(in the rows, 128 means zero)
Known rows:
moklumo: [ 85 127 125 143 126 111 141 114  46 120 111 117 168 157  80 126 116 170
 123 134 177 113 128 115 144 138 154 151 140 118 162]
bebi: [ 93 131 126 127 100 148 131  93  17 131 112  72 171 146  76 137 110 201
 106 106 166 113 147 100 127 107 171 178 113 158 133]
plagi: [141 121 162 110 177  98 132 152 138  83 159 173  72 140 111  64 164 116
 101 173 197 105 134 123 101 160 113  46 190  69 123]
setar: [ 96 155 105  82 126  95  89 120  97 118 165 111 112 114 130 157  87 156
  97 166 169 125 134 107 113 177 119 187 103  76 122]
teflapok: [110 130 132 101 137 151  95 112  91 103 172 119 108 143 167 111 142 138
 103 148 175 111 143 134 124 146 146 158 117 122 154]
plasuzo: [142 121 163 110 176  98 132 152 138  83 160 173  72 140 111  64 164 116
 102 173 197 106 134 123 100 161 113  46 192  67 123]
skotram: [121 127 135 107 118 136  84 129 101 122 176 106 132 158 149 124 159 150
 117 148 175 134 106  83 106 153 160 156 135 118 180]
tedrir: [122 193 150 126 102 141  94 114  84 135 177 124 131 143 116  97 164 139
 105 157 136 111 142 125 171 140 216 118 134 126 146]
skonil: [ 76 136 115 108 101 123 115  95  22 135 104  80 170 128  70 175  73 222
 104 115 176 127 149  91 107 128 145 194 102 140 111]
drabufes: [121 126 148 143 129 117 142 151 107 166 119  94 158 129 112 128 125 148
 128 183 152 145 152 107 159 139 152 128 156 166 139]
lere: [129 115 121 123 143 149 157 211 123 115  93 141 165  95 112 127 118  74
 125 179  92 143 118 119 139 153 143  73 133 157 126]
plepam: [ 81 150  82  98 141 193 119 160 117  49 162 151 100 118 137 123 114  75
 109 132  88 118 151 188 163 163 132 116  97 124 116]
ramar: [106  95 112 159 136 128 185 113  47 104 120  78 156 178  90  80 142 130
 124 120 168  85 113 119 159 116 144 169 144 108 185]
plomubik: [ 93 137  90  90 128 193 104 170 119  61 160 144 120 130 139 132 127  84
 112 136  96 123 108 143 137 169 140 120 105 134 150]
totram: [111 133  95 105 139 155 117 183 120  67 155 152 126 117 129 111 143  71
 121 136  98 142 122 136 116 163 146  91 113  87 126]
kevuba: [ 81 140 119 133 111 148 145  84  15 122 112  78 156 136  75 128 100 194
 104 104 160 107 183 138 148 102 165 175 107 149 103]
kisku: [157 104 187 130 180  87 173 181 143 134  99 159 114 119  90  78 138 120
 108 216 188 113 136 107 125 151 110  27 214 134 122]
klokik: [107 139 127 116 130 135 100 118  99 112 177 112 113 147 145 113 147 141
 115 143 165 131 151 128 131 148 153 151 129 107 145]
brovirok: [124  98 120 122 121 135 158 124  44 101  86 121 148 116  86  97 109 167
  92 117 169  86 116  91  73 103 173 112 138 132  85]
lugror: [129 116 121 125 142 146 157 212 125 117  94 140 166  96 109 126 118  75
 128 177  90 146 120 119 141 154 144  72 135 154 124]

Facts:
bebi {ρ=138, γ=klastimi, ψ=f}
botar {ρ=980, γ=gipar, ψ=c}
brada {ρ=980, ψ=a}
breklik {ρ=980, γ=drimir, ψ=f}
breste {ρ=708, γ=noflir, ψ=e}
bridados {ρ=138, γ=flipuri, ψ=c}
bridan {ρ=138, γ=zener, ψ=a}
brilubren {ρ=980, γ=plagi, ψ=b}
brovirok {ρ=138, ψ=e}
brudrus {ρ=980, γ=resti, ψ=a}
bruki {ρ=980, γ=stomaskes, ψ=c}
brutus {ρ=708, γ=stuflepu, ψ=f}
debel {ρ=980, ψ=b}
degi {ρ=708, γ=skotram, ψ=f}
drabufes {ρ=708, γ=rubur, ψ=a}
drado {ρ=138, ψ=c}
dregir {ρ=980, ψ=a}
dreti {ρ=980, γ=fekepom, ψ=a}
drimir {ρ=980, γ=pagik, ψ=c}
fabrim {ρ=708, γ=klokik, ψ=a}
fasesten {ρ=980, γ=brilubren, ψ=a}
fekepom {ρ=980, γ=platris, ψ=a}
feplumas {ρ=980, ψ=a}
flipuri {ρ=138, γ=ramar, ψ=b}
flodrok {ρ=980, γ=zuronum, ψ=a}
flofi {ρ=980, γ=brudrus, ψ=b}
floflon {ρ=708, ψ=b}
flogila {ρ=138, γ=stegral, ψ=b}
floma {ρ=980, ψ=f}
flude {ρ=138, ψ=b}
fluflak {ρ=138, γ=flugi, ψ=d}
flugi {ρ=708, γ=kabuk, ψ=b}
flukor {ρ=138, ψ=c}
fluzir {ρ=980, γ=gogramel, ψ=a}
fudu {ρ=138, γ=brada, ψ=e}
gedrol {ρ=980, γ=lodril, ψ=b}
gemem {ρ=980, γ=pizo, ψ=b}
gipar {ρ=138, ψ=b}
gituk {ρ=138, ψ=a}
gobis {ρ=708, γ=flodrok, ψ=f}
gogramel {ρ=980, ψ=d}
gomu {ρ=980, ψ=f}
gripi {ρ=980, γ=lugror, ψ=c}
gristek {ρ=708, ψ=e}
grodral {ρ=138, γ=plepam, ψ=c}
grutrul {ρ=980, γ=bruki, ψ=c}
gruzul {ρ=980, γ=debel, ψ=b}
gudin {ρ=138, ψ=f}
gustebro {ρ=708, γ=breste, ψ=c}
kabuk {ρ=138, γ=skagrel, ψ=d}
kedar {ρ=980, γ=plumos, ψ=f}
kevuba {ρ=138, γ=grodral, ψ=f}
kisku {ρ=708, γ=flofi, ψ=d}
klastimi {ρ=708, ψ=e}
klatos {ρ=708, γ=noden, ψ=e}
klebrus {ρ=980, γ=fluzir, ψ=a}
kleskobra {ρ=138, γ=dregir, ψ=a}
klibi {ρ=708, ψ=f}
klokik {ρ=980, γ=dreti, ψ=a}
kluskam {ρ=980, γ=truplil, ψ=c}
kostur {ρ=980, ψ=a}
lebrir {ρ=980, ψ=e}
lere {ρ=708, γ=rubil, ψ=b}
lodril {ρ=138, ψ=a}
lopluk {ρ=980, γ=brovirok, ψ=b}
lugror {ρ=708, γ=botar, ψ=b}
luklasel {ρ=980, γ=bebi, ψ=b}
meplen {ρ=980, γ=zames, ψ=c}
mipligrin {ρ=980, γ=rarel, ψ=a}
mitin {ρ=708, γ=gudin, ψ=b}
moklumo {ρ=138, γ=paroplos, ψ=a}
noden {ρ=708, γ=meplen, ψ=a}
noflir {ρ=980, ψ=a}
pagik {ρ=708, γ=plabrul, ψ=a}
paroplos {ρ=708, γ=lere, ψ=e}
paskis {ρ=980, γ=stetun, ψ=b}
pizo {ρ=980, γ=feplumas, ψ=f}
plabrak {ρ=708, γ=stelon, ψ=a}
plabrul {ρ=138, γ=bridados, ψ=c}
plagi {ρ=980, γ=floma, ψ=d}
plasuzo {ρ=980, ψ=d}
platris {ρ=708, γ=teflapok, ψ=a}
plepam {ρ=980, ψ=c}
plogre {ρ=138, γ=kisku, ψ=c}
plomubik {ρ=980, ψ=c}
plumos {ρ=708, γ=bridan, ψ=c}
plutu {ρ=138, γ=flogila, ψ=a}
raklak {ρ=980, ψ=c}
ramar {ρ=138, γ=gustebro, ψ=a}
raplik {ρ=138, ψ=a}
rarel {ρ=138, γ=moklumo, ψ=c}
resti {ρ=138, ψ=c}
reti {ρ=708, ψ=a}
ridas {ρ=980, γ=vato, ψ=f}
rubil {ρ=980, ψ=b}
rubur {ρ=980, γ=trofu, ψ=f}
rukluzik {ρ=138, ψ=d}
sadru {ρ=708, γ=truples, ψ=e}
seke {ρ=708, γ=kevuba, ψ=b}
setar {ρ=980, γ=ridas, ψ=a}
sibok {ρ=980, γ=brutus, ψ=e}
skagrel {ρ=138, ψ=a}
skonil {ρ=138, γ=trukla, ψ=f}
skotram {ρ=980, γ=gobis, ψ=a}
stago {ρ=980, γ=tusus, ψ=c}
statrus {ρ=708, ψ=d}
stavik {ρ=708, ψ=c}
stedre {ρ=138, ψ=f}
stegral {ρ=138, γ=reti, ψ=e}
stelon {ρ=980, γ=flukor, ψ=b}
stetun {ρ=708, ψ=c}
stomaskes {ρ=980, γ=trebago, ψ=c}
stuflepu {ρ=980, γ=gruzul, ψ=a}
tedrir {ρ=980, γ=breklik, ψ=a}
teflapok {ρ=980, ψ=a}
toflu {ρ=980, γ=tuben, ψ=a}
totram {ρ=980, ψ=b}
trapal {ρ=708, ψ=a}
trebago {ρ=980, ψ=d}
treki {ρ=708, ψ=a}
trofu {ρ=708, ψ=c}
trukla {ρ=138, γ=truklostil, ψ=a}
truklostil {ρ=138, γ=kluskam, ψ=b}
truples {ρ=708, γ=vuflok, ψ=d}
truplil {ρ=980, γ=paskis, ψ=b}
truraflor {ρ=980, γ=sadru, ψ=f}
tuben {ρ=138, ψ=a}
tupa {ρ=980, γ=raplik, ψ=d}
tuskadal {ρ=980, γ=setar, ψ=a}
tusus {ρ=980, γ=mitin, ψ=a}
vato {ρ=980, γ=skonil, ψ=d}
vuflok {ρ=980, γ=fluflak, ψ=a}
zabar {ρ=138, γ=trapal, ψ=e}
zames {ρ=980, γ=grutrul, ψ=e}
zener {ρ=708, γ=plomubik, ψ=b}
zuronum {ρ=138, γ=seke, ψ=b}

Rows:
No name comes twice in this set of rows, the named rows included.
[ 89 152  97 136 105 171 158 167  59  83 100 141 184 147  47 121 117 100
 119 130  81  94  79 127 185 146 182 101 127 145 172]	plabrul
[139 127 158 121 172  86 136 157 143  91 164 167  76 143  96  66 166 118
 111 171 191 120 138 116 105 163 117  40 199  59 118]	tupa
[143 115 166 100 183 110 130 148 132  76 155 177  67 136 127  62 161 114
  92 175 204  93 131 128  96 158 108  51 184  78 127]	gogramel
[102 158 106  69 101 133  79  98  71 129 166  66 115 106 126 168  84 187
  83 139 158 127 155  94  96 146 136 213  79 115  88]	ridas
[ 93 160 101  94 121  85  92 125 103 127 170 105 116 119 115 159  90 158
 107 162 162 140 140 103 118 179 124 181 113  65 117]	tuskadal
[122 121 117 128 148 147 164 207 124 111  95 143 157  91 108 121 112  70
 126 176  88 143 140 141 152 151 139  71 132 150 109]	seke
[130  84  92 139 139 189 196 205 136  97 116  80 150 137 113  99 131  45
 133 159  73 119  99 126 179 137 123 120 140 173 167]	gustebro
[130  88 113 120 151 164 146 113  98  82 185  72  92 168 178  62 171  93
 108 131 166  88 131 138 137 122 128 181 125 104 177]	noflir
[155 107 136 143 118 125 168 167 117 157 102  93 141  95  95 101 122 148
 113 163 134 141 155  79  97 107 175  80 167 162  50]	klatos
[112 149 123 112  99 161  93 101  76 130 182  62 121 140 125 125 144 175
 108 114 149 145 172 106 120 119 171 174 109 137 108]	kedar
[ 68 129  94 111 133 184  78 181 139  67 167 164 127 140 137 162 135 120
 144 118 113 189 147 145 115 179 132  92 127 137 135]	kluskam
[156 105 185 135 181  86 176 182 145 133 100 158 113 121  86  77 139 120
 111 213 187 117 140 109 128 151 110  25 216 130 118]	truples
[162  93 148 113 130 151 155 157 103 142  90 106 133  84 133  98 114 142
  89 172 151 105 136  88  84 104 168  94 148 189  68]	klastimi
[146 113 169  91 184 114 124 146 129  75 152 180  69 134 134  63 159 113
  85 179 207  85 122 125  91 160 109  54 179  85 134]	trebago

The same nodes again, as new rows of numbers:
Known rows:
dreti: [132  86 152 142 134 148 146 155  67 104 108 122 131  63 123 119 124 104
 156 152 165  97 135 104 133 147  51]
raplik: [163  76 159 140 115 140 157 153  62  75 114 131 112  71 119 113  97  81
 140 188 153 122 115  71 127 166 106]
gomu: [142 194 114 108 169 116  83 154 169 111 108 102 119 128 122 134 114 142
 115 137 123 176 147 135 120 130 125]
brutus: [141 168 121 113 147 127 102 140 176 114 114 141 108 165 108 156  88 123
  97 134 127 175 139 133 122 102 153]
flukor: [163 180 175 145 196 153  87 178 134  98 172  64 113 141 138 145 128 113
  53 147 130 209 113  93 128 154 136]
zener: [121 112 134 105 144 109 124 154 148 122  88 163 127 139 137 146  72 100
 113 136 173 118 133 115  94 132 131]
klokik: [133  87 150 143 135 153 144 155  69 105 107 125 132  64 125 118 128 105
 156 158 168  98 131 103 133 145  54]
fudu: [195 164 122 131  75 177 137 111 143  76 107 126  86 117 123  58  94 167
 113 190  95 183  45 132 181 114 125]
debel: [126 144 132 121 171  96 116 177 125 101  86 128 141  94 143 150  90 116
 139 142 161 127 168 105  84 154 118]
raklak: [127 197 138 159 175 163  74 187 155 109 153 104 126 124 139 150 120 139
 103 116 122 195 127 102 163 150 119]
vuflok: [129  86 146 147 133 154 148 153  73 100 106 126 129  62 128 117 125 104
 158 163 166  98 125 107 133 148  63]
bebi: [174 180 134  68 154 119  81 132 172 111 125  80  93 150 131 120 115 112
  85 165 120 189 114 118 114 144 150]
skonil: [170 191 129  98 145 121  88 142 157 107 121  96 102 142 131 126  88 117
  87 163 115 192 119 128  98 133 152]
flude: [156 132 142  84 132 112 108 158 129 114 103 121 122 115 152 124  72  90
 114 159 152 143 115  97  64 161 129]
plabrul: [156 197 153 130 144 175  80 171 152  97 166 111 106 134 136 149 103 116
  95 149 106 212  91  84 147 171 168]
trofu: [144 157 151 155 190 149 103 168 181 103 154 118 110 170 128 151 110 124
  64 128 146 189 126 103 190 135 145]
pizo: [131 208 101 138 161 127  89 167 151 105 104 122 124 123 131 137  83 143
 123 139 101 174 158 147  97 123 131]
drabufes: [136  51 144 130 106 160 162 128 101 126 107 154 118 112 125 100 103  90
 129 149 180  88  93 116 156 133  69]
gedrol: [111 160 110 113 122 124  93 178 126 123  92 149 145  94 145 145  72 118
 159 124 141 122 140 126  69 144 104]
statrus: [138 157 127 111 156 126  94 153 175 122 119 136 110 160 121 159  96 107
  93 128 139 168 138 111 138 122 147]

Rows:
No name comes twice in this set of rows, the named rows included.
[155 198 154 150 172 155  89 181 151  82 163 100 108 131 135 159 112 111
  81 158 114 214 107  84 144 171 179]	resti
[112 158 107 124 131 123  97 179 120 130  92 151 148  97 154 134  63 117
 152 125 146 120 139 136  63 143  92]	gemem
[188 175 158 129 107 176 135 122 111  58 132 115  86 109  91 130 138 154
 125 203 102 185  71 119 135 107 129]	stegral
[156 163 123  97 133 125  86 130 186 136 121 133 111 174 122 131  83 128
  89 114 127 167 124 142 131  98 117]	degi
[135 167 160 166 186 157 107 177 168  93 156 131 112 158 115 177 114 127
  76 126 136 194 131  94 175 136 157]	stetun
[153 178 138 153 147 174 139 138 121  74 118 101 101  96  94 121 159 181
 130 185 116 167 108 148 145  90  83]	zames
[147  92 153 126  81 173 137 143  58 107 127 143 114  73 120 120 104  75
 153 177 143 113  89  92 104 161  96]	plutu
[156  42 171 136 138 130 167 132  91  95 114 147 115 102 106 130 117  90
 120 162 191 103 132  81 164 136  80]	trapal
[145  97 149 176 110 157 171 161  44  72 114 141 120  65 126 123  80  88
 144 198 144 114 112  89  97 156 122]	lodril
[180 183 135 105 147 112  93 142 156 107 122  93 104 149 138 106  76 118
  78 154 113 191 125 123 107 133 135]	kevuba
[151 155 145 139 118 193 145 112 138  91 125 138  92 140  81 132 140 161
 112 173 132 157  71 157 146  69 101]	klatos
[119  90 120 163 109 166 151 159  72 118  94 143 134  70 145  81  94 114
 152 152 159  96 112 131 127 140  52]	toflu
[109 143 108  99 168 121 113 176 149 121  77 127 132 106 160 123  96 114
 139 157 165 118 132 133  87 154 123]	brilubren

Now the same nodes, written a new way:
Known rows:
platris: [155 121 162  87  81  74 171 105 102 158 101  92 112 138 156 160 129 128
 120 157  86 141 103 112 133 154 104 150 125 130]
trukla: [122 130 145  68 120 149 135  58 105 158  84  58 132 181 169 161 148 101
 136  85  90  92 104 161  86 117 159 131 115 151]
botar: [162 105  95 118  95 161 103 139 155 143 196 132 126 123 118 115 145 136
 171 117 139 132 127 127 139  90 138 119 149 106]
flude: [ 83 145 122 210 211 164 112 116 137 105 129 149 171  89 115 110 113 123
 114 114 154 114 126 150 120 123 131  77 130 127]
kabuk: [105 155 171 124 167 143 177 139 163 135 105 115 107  45 129 120 137  97
 130 122 179 133 122 118  41 133 155  93 113  77]
klatos: [ 78 112 167 194 107 110 144 196 160 111 103 156 113  87 162  94 165 151
  74 124 131 126 100 125 110 170  88 105  90 146]
grutrul: [131 124  81 105  61 149  98 138 148  96 180 129 166 153 132  50 186 156
 183 134 140 157 153 105 141  61 134 115 126 114]
sadru: [ 81  90 180 180 127 109 161 212 157 126  94 156 106  66 160 127 162 131
  78 134 162 137 103 145 104 182  83 101 124 139]
truraflor: [113 127 104  93 156 131 111 130  96  99 119 146 156 207 113 158  99 117
 130 143 144 140 176 160 190 129 110 173 172 151]
truples: [135 135 199 132 137 103 207 202 167 146 108 120 122  11 151 129 141  96
 131 151 169 141 111  97  68 195 126 126 130  67]
mitin: [113 132 142 220 177 125 138 174 141 106 138 151 185  61 137 108 121 125
 115 133 130 111 117 120 148 183 104 111 137 124]
drado: [126 116 113 134 122 181 127  74 159 154 187 109 123 119 129 131 134 132
 159 109 137 139  98 154 114  65 113  72 144  98]
brilubren: [119 135 101 192 184 143  90 183 133  89 137 168 173  93 108  93 126 125
 130 121 160 106 158 122 142 150 154 126 138 139]
lodril: [128 132 143  77 116 117 146  42 100 161  91  93  98 163 130 165 117 128
 114 137 109 144 112 141 108  93 132 116 114 130]
plepam: [173 107 100 132  98 163 100 128 160 159 203 144 119 126 106 111 126 144
 153 128 139 141 114 127 144  83 141 114 139  93]
fudu: [ 53 119 149 180 148 149 125 145 155 112  97 150  91 107 140 108 156 139
  76  98 156 122 114 159  78 118 111  75  92 156]
floflon: [116 131 144 229 177 128 133 163 144 118 137 164 185  63 132 113 111 133
 106 138 128 117 107 121 153 178 109 108 130 109]
meplen: [138 121  82 106  65 150 101 139 149 100 183 128 159 148 131  59 182 153
 183 132 142 153 149 110 139  64 135 115 130 115]
trebago: [143 168 144 139 120 134 128 165 170 133 119 163 117  72 105  72 126 135
 118 132 146 131 130  73  80 138 193 139  67  66]
trofu: [159 101 137 154  88 146 146 121 165 172 196 126 138  94 144 131 130 145
 147 136 108 144  77 125 151 120  92 104 140  79]

Rows:
No name comes twice in this set of rows, the named rows included.
[ 69 157  97 198 203 148 112 127 127  59 131 138 128  63 118 151 115 127
 165  75 125  88 151 122 128 159 104  96 140 163]	flipuri
[109 104 155 199 197 119 159 197 137 118 121 150 186  38 141 141 128 103
 124 153 176 132 125 143 142 193 100 105 180 116]	flugi
[139 132 152  77  62  65 170 107  98 130  93  86 133 154 163 123 154 139
 130 163  86 150 117  98 133 138 101 149 112 139]	noden
[108 139  91  96 148 127 103 125  96  81 124 144 138 203 112 167  95 125
 148 125 120 128 182 145 195 141 103 179 164 164]	breklik
[183 128 124  68  96  78 130 121  91 141 125  97  83 174 112 127 123 120
 117 152 114 131 145 113 121 113 141 163 131 159]	skotram
[101 142 179 110 176 139 192 156 158 137  96 110 107  30 133 135 143  83
 138 130 205 141 131 131  34 140 149  92 137  81]	fluflak
[138 135 144 139 159  88 164 139  96 108 162 108 142 191 132 137  83 105
  95 163 108 131 140 153 184 149  37 158 174 166]	gobis
[161 123 124  59  88 111 119 113  99 146  96 101 114 174 134 146 139 120
 138 124 105 116 136 123 122 129 168 170 120 145]	setar
[137 163 182 152 118 105 186 184 170 130 128 119 121  36 148  94 137 116
 125 129 122 119 104  73  72 188 130 133  91  80]	kisku
[ 92 109 133 178 121 140  91 187 159 124 102 192  94 113 116  94 148 156
  70 118 155 127 125 134 112 135 148 116  80 137]	lebrir
[118 132 105 195 185 170  78 180 140 104 133 161 198 102 124  96 134 115
 131  93 145  77 141 136 134 161 180 131 130 137]	truplil

